Here is a tiny trained network, its code and every weight. The questions are about switching its units off for an input and a class, where a switched-off unit gives its printed mean instead of its output.

import numpy as np


def w(rows, s, z=0):
    codes = np.array(rows[::2]) - 128.0
    scale = np.full(codes.shape[1], s)
    scale[-1] = z or s
    return codes * scale


def norm(h):
    return h / np.sqrt((h * h).mean(-1, keepdims=True) + 1e-5)


def f(y):
    return y / 2 * (1 + np.tanh(0.7978845608 * (y + 0.044715 * y**3)))


def log_softmax(a):
    a = a - a.max(-1, keepdims=True)
    return a - np.log(np.exp(a).sum(-1, keepdims=True))


def net(x, mask):
    res = np.array(x, float).reshape(1, 4) / 4 @ E
    u = 0
    for l in range(4):
        y = f(norm(res) @ A[l][:, :-1].T + A[l][:, -1])
        res = res + np.where(mask[u : u + 3], y, B[l][:, -1]) @ B[l][:, :-1]
        u += 3
    return log_softmax(norm(res)[-1] @ U[:, :-1].T + U[:, -1])


A, B = {}, {}
E = w([
[71,137,181],'x0',
[127,123,128],'x1',
[2,176,83],'x2',
[100,28,133],'x3',
],0.0042)
A[0] = w([
[182,63,254,114],'L0N0',
[100,144,88,251],'L0N1',
[78,111,207,182],'L0N2',
],0.0073,0.0029)
B[0] = w([
[203,144,138,253],'L0N0',
[180,101,150,241],'L0N1',
[102,171,246,198],'L0N2',
],0.011,0.0027)
A[1] = w([
[1,130,76,125],'L1N0',
[19,137,117,248],'L1N1',
[177,138,89,48],'L1N2',
],0.0084,0.0012)
B[1] = w([
[255,214,90,236],'L1N0',
[215,168,100,249],'L1N1',
[99,122,183,183],'L1N2',
],0.0095,0.0022)
A[2] = w([
[121,118,153,1],'L2N0',
[166,75,34,155],'L2N1',
[121,71,254,188],'L2N2',
],0.0093,0.0024)
B[2] = w([
[42,193,204,105],'L2N0',
[79,255,218,181],'L2N1',
[108,130,55,254],'L2N2',
],0.0096,0.0044)
A[3] = w([
[206,136,1,151],'L3N0',
[149,56,119,254],'L3N1',
[149,181,243,136],'L3N2',
],0.0077,0.0051)
B[3] = w([
[36,53,76,254],'L3N0',
[56,254,90,201],'L3N1',
[8,132,120,213],'L3N2',
],0.0066,0.005)
U = w([
[201,170,86,187],'0',
[80,144,80,198],'1',
[90,141,105,238],'2',
[103,163,252,187],'3',
[99,111,91,33],'4',
[129,100,175,16],'5',
[123,90,169,2],'6',
[132,75,179,18],'7',
],0.016,0.0076)

Each question gives the input, the list of numbers given to net, and the class t.
The units are the neurons (one row each of A and B). Each row of codes is followed by its name. A weight is (code - 128) times the scale printed after its matrix; where a second scale follows, it is the last column's (A, B and U).
mask holds one flag per neuron, layer by layer. A switched-off neuron (its flag False) gives its mean, the last column of its row in B, instead of its output. The means were averaged over made-up inputs and are rounded, as every weight is.
A unit's drop is (log p(t) with every unit on - log p(t) with that unit switched off) / (log p(t) with every unit on - log p(t) with every unit switched off).
The circuit of an input: a set's keep is (log p(t) with only the set's units on - log p(t) with every unit switched off) / (log p(t) with every unit on - log p(t) with every unit switched off). Starting from all 12 units, units are removed one at a time, each time the one whose removal leaves the highest keep (on an exact tie, the one counted first), for as long as the keep stays at least 0.8.
units of the circuit, in order: the units of the circuit, biggest drop first
unit that matters most: the unit with the biggest drop
k most important neurons: the k neurons with the biggest drops, biggest first
k most important neurons of layer l: the k neurons of layer l with the biggest drops, biggest first
drop when u is switched off: that unit's drop, to one decimal
input [-1,-3,-4,5], class 1: unit that matters most => L1N0
input [4,-4,8,8], class 0: 2 most important neurons => (L1N0; L1N1)
input [4,-5,7,-6], class 0: units of the circuit, in order => (L1N0; L0N0; L1N1)
input [1,2,-5,6], class 1: 4 most important neurons => (L2N2; L1N0; L1N1; L3N1)
input [8,-3,4,4], class 3: 2 most important neurons => (L0N2; L3N0)
input [1,-3,4,4], class 0: units of the circuit, in order => (L1N1; L1N0)
input [-8,-1,7,-3], class 3: units of the circuit, in order => (L2N1; L0N2; L0N1; L2N2)
input [-6,-3,8,-3], class 0: units of the circuit, in order => (L0N0; L1N0)
input [8,8,-4,4], class 2: 3 most important neurons => (L2N2; L3N2; L1N0)
input [-7,-5,8,-1], class 0: 2 most important neurons => (L0N0; L1N0)
input [-5,3,8,-1], class 0: 2 most important neurons => (L0N0; L1N0)
input [-8,6,1,-2], class 3: 2 most important neurons => (L0N2; L2N1)
input [-5,-3,2,-1], class 3: 4 most important neurons => (L0N2; L2N1; L3N0; L3N1)
input [8,-7,8,3], class 0: units of the circuit, in order => (L1N0)
input [8,4,8,8], class 0: 2 most important neurons => (L1N1; L1N0)
input [-2,2,-5,-7], class 1: 3 most important neurons => (L1N0; L1N1; L3N0)
input [-1,-6,8,5], class 0: drop when L1N1 is switched off => 0.1
input [-8,6,1,1], class 3: drop when L0N2 is switched off => 0.9
input [-8,-2,4,6], class 3: drop when L2N2 is switched off => 0.1
input [1,6,-2,-7], class 1: most important neuron of layer 2 => (L2N1)
